Here is a tiny trained network, its code and every weight. The questions are about switching its units off for an input and a class, where a switched-off unit gives its printed mean instead of its output.

import numpy as np


def w(rows, s, z=0):
    codes = np.array(rows[::2]) - 128.0
    scale = np.full(codes.shape[1], s)
    scale[-1] = z or s
    return codes * scale


def f(y):
    return np.maximum(y, 0)


def log_softmax(a):
    a = a - a.max(-1, keepdims=True)
    return a - np.log(np.exp(a).sum(-1, keepdims=True))


def net(x, mask):
    res = np.array(x, float).reshape(1, 3) / 4 @ E
    y = f(res @ A[0][:, :-1].T + A[0][:, -1])
    res = res + np.where(mask, y, B[0][:, -1]) @ B[0][:, :-1]
    return log_softmax(res[-1] @ U[:, :-1].T + U[:, -1])


A, B = {}, {}
E = w([
[135,67,190,98,32,160,128,250],'x0',
[89,72,158,59,169,95,131,174],'x1',
[164,36,89,184,84,49,187,122],'x2',
],0.013)
A[0] = w([
[194,67,160,189,17,111,186,161,103],'N0',
[197,116,84,225,80,164,84,137,109],'N1',
[109,142,113,90,223,157,102,128,113],'N2',
[167,216,32,180,203,66,145,2,157],'N3',
[121,134,151,100,199,121,40,89,132],'N4',
[35,150,126,107,179,161,117,109,113],'N5',
[147,227,127,185,90,177,103,78,8],'N6',
[71,98,194,141,111,175,93,130,56],'N7',
[122,140,68,142,164,102,148,81,206],'N8',
[105,31,120,168,157,67,177,131,86],'N9',
[91,243,156,128,133,253,83,183,141],'N10',
[138,98,130,119,130,191,86,216,21],'N11',
[47,129,128,136,224,165,102,80,133],'N12',
[188,123,60,187,191,136,111,101,26],'N13',
[122,178,150,109,85,217,72,120,20],'N14',
[135,200,128,165,193,138,60,123,162],'N15',
],0.01,0.012)
B[0] = w([
[57,30,84,170,123,178,132,37,188],'N0',
[135,82,68,137,175,189,127,94,162],'N1',
[89,162,90,237,189,146,182,103,165],'N2',
[235,101,151,68,46,106,109,195,252],'N3',
[132,137,84,166,180,165,179,68,169],'N4',
[122,103,124,162,194,99,124,88,163],'N5',
[139,182,211,92,212,10,176,218,160],'N6',
[149,187,144,116,174,110,146,103,140],'N7',
[128,171,130,155,142,66,165,134,194],'N8',
[200,133,178,75,33,74,161,242,166],'N9',
[255,157,147,90,48,57,116,230,198],'N10',
[186,172,155,119,151,14,181,180,146],'N11',
[113,140,145,244,158,154,124,82,179],'N12',
[107,49,112,110,90,189,44,112,153],'N13',
[127,25,115,85,83,254,69,147,148],'N14',
[62,104,92,143,137,169,101,81,185],'N15',
],0.0099,0.026)
U = w([
[172,250,130,82,98,19,229,237,144],'0',
[163,73,100,7,6,208,20,226,219],'1',
[10,139,23,238,160,254,173,36,1],'2',
],0.0067,0.0026)

Each question gives the input, the list of numbers given to net, and the class t.
The units are the neurons (one row each of A and B). Each row of codes is followed by its name. A weight is (code - 128) times the scale printed after its matrix; where a second scale follows, it is the last column's (A, B and U).
mask holds one flag per neuron, in row order. A switched-off neuron (its flag False) gives its mean, the last column of its row in B, instead of its output. The means were averaged over made-up inputs and are rounded, as every weight is.
A unit's drop is (log p(t) with every unit on - log p(t) with that unit switched off) / (log p(t) with every unit on - log p(t) with every unit switched off).
The circuit of an input: a set's keep is (log p(t) with only the set's units on - log p(t) with every unit switched off) / (log p(t) with every unit on - log p(t) with every unit switched off). Starting from the 12 units with the biggest drops (on a tie, the unit counted first), units are removed one at a time, each time the one whose removal leaves the highest keep (on an exact tie, the one counted first), for as long as the keep stays at least 0.8.
units of the circuit, in order: the units of the circuit, biggest drop first
unit that matters most: the unit with the biggest drop
k most important neurons: the k neurons with the biggest drops, biggest first
drop of u: that unit's drop, to one decimal
input [-5,-1,7], class 1: unit that matters most => N13
input [-8,0,3], class 1: 2 most important neurons => N3, N13
input [4,-1,2], class 2: 3 most important neurons => N3, N10, N0
input [1,4,7], class 1: 3 most important neurons => N9, N0, N6
input [1,6,7], class 1: 2 most important neurons => N9, N0
input [-6,0,5], class 1: 3 most important neurons => N13, N3, N6
input [-7,1,0], class 2: 4 most important neurons => N10, N12, N9, N15
input [1,-6,6], class 2: 2 most important neurons => N0, N10
input [1,-3,4], class 2: 3 most important neurons => N3, N10, N0
input [1,1,7], class 1: 3 most important neurons => N9, N2, N12
input [8,1,-2], class 0: 2 most important neurons => N11, N3
input [2,0,2], class 2: 2 most important neurons => N3, N10
input [1,7,-6], class 0: 4 most important neurons => N10, N0, N11, N1
input [8,7,-1], class 0: units of the circuit, in order => N11
input [4,4,-2], class 0: drop of N11 => 0.2
input [2,7,0], class 0: drop of N14 => 0.5
input [-5,-2,7], class 1: drop of N13 => 0.2
